Here is a tiny trained network, its code and every weight. The questions are about switching its units off for an input and a class, where a switched-off unit gives its printed mean instead of its output.

import numpy as np


def w(rows, s, z=0):
    codes = np.array(rows[::2]) - 128.0
    scale = np.full(codes.shape[1], s)
    scale[-1] = z or s
    return codes * scale


def norm(h):
    return h / np.sqrt((h * h).mean(-1, keepdims=True) + 1e-5)


def f(y):
    return np.maximum(y, 0)


def log_softmax(a):
    a = a - a.max(-1, keepdims=True)
    return a - np.log(np.exp(a).sum(-1, keepdims=True))


def net(x, mask):
    res = np.array(x, float).reshape(1, 2) / 4 @ E
    u = 0
    for l in range(4):
        y = f(norm(res) @ A[l][:, :-1].T + A[l][:, -1])
        res = res + np.where(mask[u : u + 5], y, B[l][:, -1]) @ B[l][:, :-1]
        u += 5
    return log_softmax(norm(res)[-1] @ U[:, :-1].T + U[:, -1])


A, B = {}, {}
E = w([
[9,97,131,94],'x0',
[97,254,48,197],'x1',
],0.0067)
A[0] = w([
[252,173,158,132,3],'L0N1',
[252,80,139,120,96],'L0N2',
[141,181,118,138,79],'L0N3',
[124,190,104,179,115],'L0N4',
[226,135,179,116,137],'L0N5',
],0.013,0.0054)
B[0] = w([
[160,83,97,225,220],'L0N1',
[178,248,110,169,254],'L0N2',
[127,126,125,174,168],'L0N3',
[124,143,97,98,216],'L0N4',
[171,46,112,203,240],'L0N5',
],0.017,0.0072)
A[1] = w([
[93,156,189,92,79],'L1N1',
[11,133,200,93,3],'L1N2',
[64,133,63,142,52],'L1N3',
[143,119,123,23,147],'L1N4',
[222,119,158,122,135],'L1N5',
],0.011,0.0032)
B[1] = w([
[44,120,156,106,167],'L1N1',
[166,159,233,193,253],'L1N2',
[154,177,117,153,236],'L1N3',
[114,98,78,192,180],'L1N4',
[254,131,127,100,231],'L1N5',
],0.0098,0.0045)
A[2] = w([
[86,91,75,175,89],'L2N1',
[125,141,143,92,40],'L2N2',
[63,194,165,113,76],'L2N3',
[240,178,160,176,250],'L2N4',
[2,94,243,113,91],'L2N5',
],0.012,0.0024)
B[2] = w([
[121,147,122,111,147],'L2N1',
[183,135,214,149,128],'L2N2',
[252,130,130,147,159],'L2N3',
[103,134,145,69,250],'L2N4',
[62,91,127,103,187],'L2N5',
],0.016,0.013)
A[3] = w([
[112,51,11,170,65],'L3N1',
[129,115,94,160,3],'L3N2',
[45,228,119,143,134],'L3N3',
[177,216,182,169,228],'L3N4',
[169,135,199,187,21],'L3N5',
],0.011,0.0023)
B[3] = w([
[115,168,185,96,160],'L3N1',
[148,137,145,119,141],'L3N2',
[71,133,119,130,168],'L3N3',
[104,74,141,108,255],'L3N4',
[5,111,140,125,176],'L3N5',
],0.019,0.009)
U = w([
[116,102,134,125,47],'0',
[5,41,184,88,186],'1',
[18,184,12,136,213],'2',
[235,97,56,243,220],'3',
[164,248,93,128,87],'4',
[206,55,183,50,148],'5',
[120,136,134,129,3],'6',
],0.017,0.0076)

Each question gives the input, the list of numbers given to net, and the class t.
The units are the neurons (one row each of A and B). Each row of codes is followed by its name. A weight is (code - 128) times the scale printed after its matrix; where a second scale follows, it is the last column's (A, B and U).
mask holds one flag per neuron, layer by layer. A switched-off neuron (its flag False) gives its mean, the last column of its row in B, instead of its output. The means were averaged over made-up inputs and are rounded, as every weight is.
A unit's drop is (log p(t) with every unit on - log p(t) with that unit switched off) / (log p(t) with every unit on - log p(t) with every unit switched off).
The circuit of an input: a set's keep is (log p(t) with only the set's units on - log p(t) with every unit switched off) / (log p(t) with every unit on - log p(t) with every unit switched off). Starting from the 12 units with the biggest drops (on a tie, the unit counted first), units are removed one at a time, each time the one whose removal leaves the highest keep (on an exact tie, the one counted first), for as long as the keep stays at least 0.8.
circuit, biggest first: the units of the circuit, biggest drop first
most important unit: the unit with the biggest drop
k most important neurons: the k neurons with the biggest drops, biggest first
k most important neurons of layer l: the k neurons of layer l with the biggest drops, biggest first
drop of u: that unit's drop, to one decimal
input [0,-3], class 5: most important unit : L0N1
input [5,4], class 1: 4 most important neurons : L3N4; L0N2; L0N1; L0N5
input [1,2], class 2: 2 most important neurons : L0N4; L1N2
input [-6,6], class 4: 2 most important neurons of layer 2 : L2N3; L2N4
input [4,-8], class 5: 2 most important neurons : L1N5; L3N5
input [-4,4], class 4: 2 most important neurons : L3N1; L0N2
input [-8,8], class 4: 3 most important neurons : L3N1; L0N4; L2N3
input [-5,5], class 4: 2 most important neurons of layer 0 : L0N2; L0N1
input [0,1], class 2: 2 most important neurons of layer 0 : L0N5; L0N4
input [-4,-5], class 3: 2 most important neurons of layer 0 : L0N5; L0N2
input [-1,1], class 4: 2 most important neurons : L3N1; L3N4
input [1,1], class 2: 3 most important neurons : L0N4; L0N5; L1N2
input [-2,4], class 2: 2 most important neurons of layer 0 : L0N5; L0N4
input [-1,-2], class 3: circuit, biggest first : L0N5
input [-6,-7], class 3: 2 most important neurons of layer 0 : L0N5; L0N2
input [1,-7], class 5: drop of L2N5 : 0.0
input [-6,-6], class 3: drop of L0N2 : 0.1
input [-4,6], class 2: drop of L0N5 : 0.3
